Below are the code and all the weights of a small trained network. Each question names an input and a class and asks about switching units off, where a switched-off unit gives its printed mean instead of its output.

import numpy as np


def w(rows, s, z=0):
    codes = np.array(rows[::2]) - 128.0
    scale = np.full(codes.shape[1], s)
    scale[-1] = z or s
    return codes * scale


def norm(h):
    return h / np.sqrt((h * h).mean(-1, keepdims=True) + 1e-5)


def f(y):
    return y / 2 * (1 + np.tanh(0.7978845608 * (y + 0.044715 * y**3)))


def log_softmax(a):
    a = a - a.max(-1, keepdims=True)
    return a - np.log(np.exp(a).sum(-1, keepdims=True))


def net(x, mask):
    res = np.array(x, float).reshape(1, 5) / 4 @ E
    u = 0
    for l in range(3):
        y = f(norm(res) @ A[l][:, :-1].T + A[l][:, -1])
        res = res + np.where(mask[u : u + 5], y, B[l][:, -1]) @ B[l][:, :-1]
        u += 5
    return log_softmax(norm(res)[-1] @ U[:, :-1].T + U[:, -1])


A, B = {}, {}
E = w([
[132,117,129,124,134],'x0',
[82,99,86,187,107],'x1',
[154,100,122,119,4],'x2',
[111,150,129,120,115],'x3',
[144,114,149,165,138],'x4',
],0.0046)
A[0] = w([
[58,74,60,194,129,255],'0.n1',
[206,172,146,60,165,79],'0.n2',
[204,171,157,146,136,164],'0.n3',
[253,209,207,34,153,38],'0.n4',
[153,170,152,89,214,70],'0.n5',
],0.0057,0.0017)
B[0] = w([
[15,127,136,68,82,246],'0.n1',
[11,114,81,144,123,181],'0.n2',
[61,42,66,169,83,157],'0.n3',
[6,4,97,196,91,253],'0.n4',
[152,161,56,202,174,192],'0.n5',
],0.0048,0.0034)
A[1] = w([
[62,98,177,141,132,119],'1.n1',
[189,152,111,174,47,187],'1.n2',
[130,210,82,173,255,227],'1.n3',
[172,145,163,121,69,122],'1.n4',
[171,98,30,91,105,254],'1.n5',
],0.0064,0.00082)
B[1] = w([
[90,86,66,166,135,203],'1.n1',
[192,134,108,85,156,168],'1.n2',
[255,126,204,73,89,253],'1.n3',
[194,143,173,55,102,148],'1.n4',
[184,97,150,115,180,161],'1.n5',
],0.0066,0.0038)
A[2] = w([
[188,96,225,153,42,160],'2.n1',
[87,59,141,129,164,129],'2.n2',
[17,183,111,97,105,140],'2.n3',
[2,161,134,76,95,156],'2.n4',
[106,67,21,67,53,254],'2.n5',
],0.0036,0.0025)
B[2] = w([
[141,207,111,103,117,179],'2.n1',
[78,170,121,161,94,152],'2.n2',
[126,50,100,151,117,152],'2.n3',
[129,81,91,153,143,170],'2.n4',
[112,166,170,179,254,254],'2.n5',
],0.0063,0.0039)
U = w([
[22,60,119,202,152,251],'0',
[253,159,217,96,124,5],'1',
],0.0072,0.00025)

Each question gives the input, the list of numbers given to net, and the class t.
The units are the neurons (one row each of A and B). Each row of codes is followed by its name. A weight is (code - 128) times the scale printed after its matrix; where a second scale follows, it is the last column's (A, B and U).
mask holds one flag per neuron, layer by layer. A switched-off neuron (its flag False) gives its mean, the last column of its row in B, instead of its output. The means were averaged over made-up inputs and are rounded, as every weight is.
A unit's drop is (log p(t) with every unit on - log p(t) with that unit switched off) / (log p(t) with every unit on - log p(t) with every unit switched off).
The circuit of an input: a set's keep is (log p(t) with only the set's units on - log p(t) with every unit switched off) / (log p(t) with every unit on - log p(t) with every unit switched off). Starting from the 12 units with the biggest drops (on a tie, the unit counted first), units are removed one at a time, each time the one whose removal leaves the highest keep (on an exact tie, the one counted first), for as long as the keep stays at least 0.8.
units of the circuit, in order: the units of the circuit, biggest drop first
top k neurons: the k neurons with the biggest drops, biggest first
k most important neurons of layer l: the k neurons of layer l with the biggest drops, biggest first
drop of u: that unit's drop, to one decimal
input [-2,1,-8,1,-5], class 1: units of the circuit, in order	[1.n3]
input [-4,-7,7,7,6], class 0: 4 most important neurons of layer 0	[0.n4; 0.n3; 0.n2; 0.n5]
input [5,6,-7,3,-7], class 1: units of the circuit, in order	[0.n4; 1.n3]
input [-1,-1,2,7,-5], class 1: 4 most important neurons of layer 0	[0.n1; 0.n4; 0.n2; 0.n3]
input [-1,-7,6,4,4], class 0: top 2 neurons	[0.n4; 1.n3]
input [0,6,7,8,-4], class 1: top 3 neurons	[0.n4; 0.n2; 1.n4]
input [2,-8,8,-8,-4], class 0: top 3 neurons	[0.n4; 1.n3; 0.n2]
input [-4,-7,4,-1,7], class 0: drop of 0.n4	0.1
input [-8,-2,-6,6,5], class 1: drop of 1.n3	1.8
input [0,-8,-4,-2,-8], class 0: drop of 2.n5	0.0
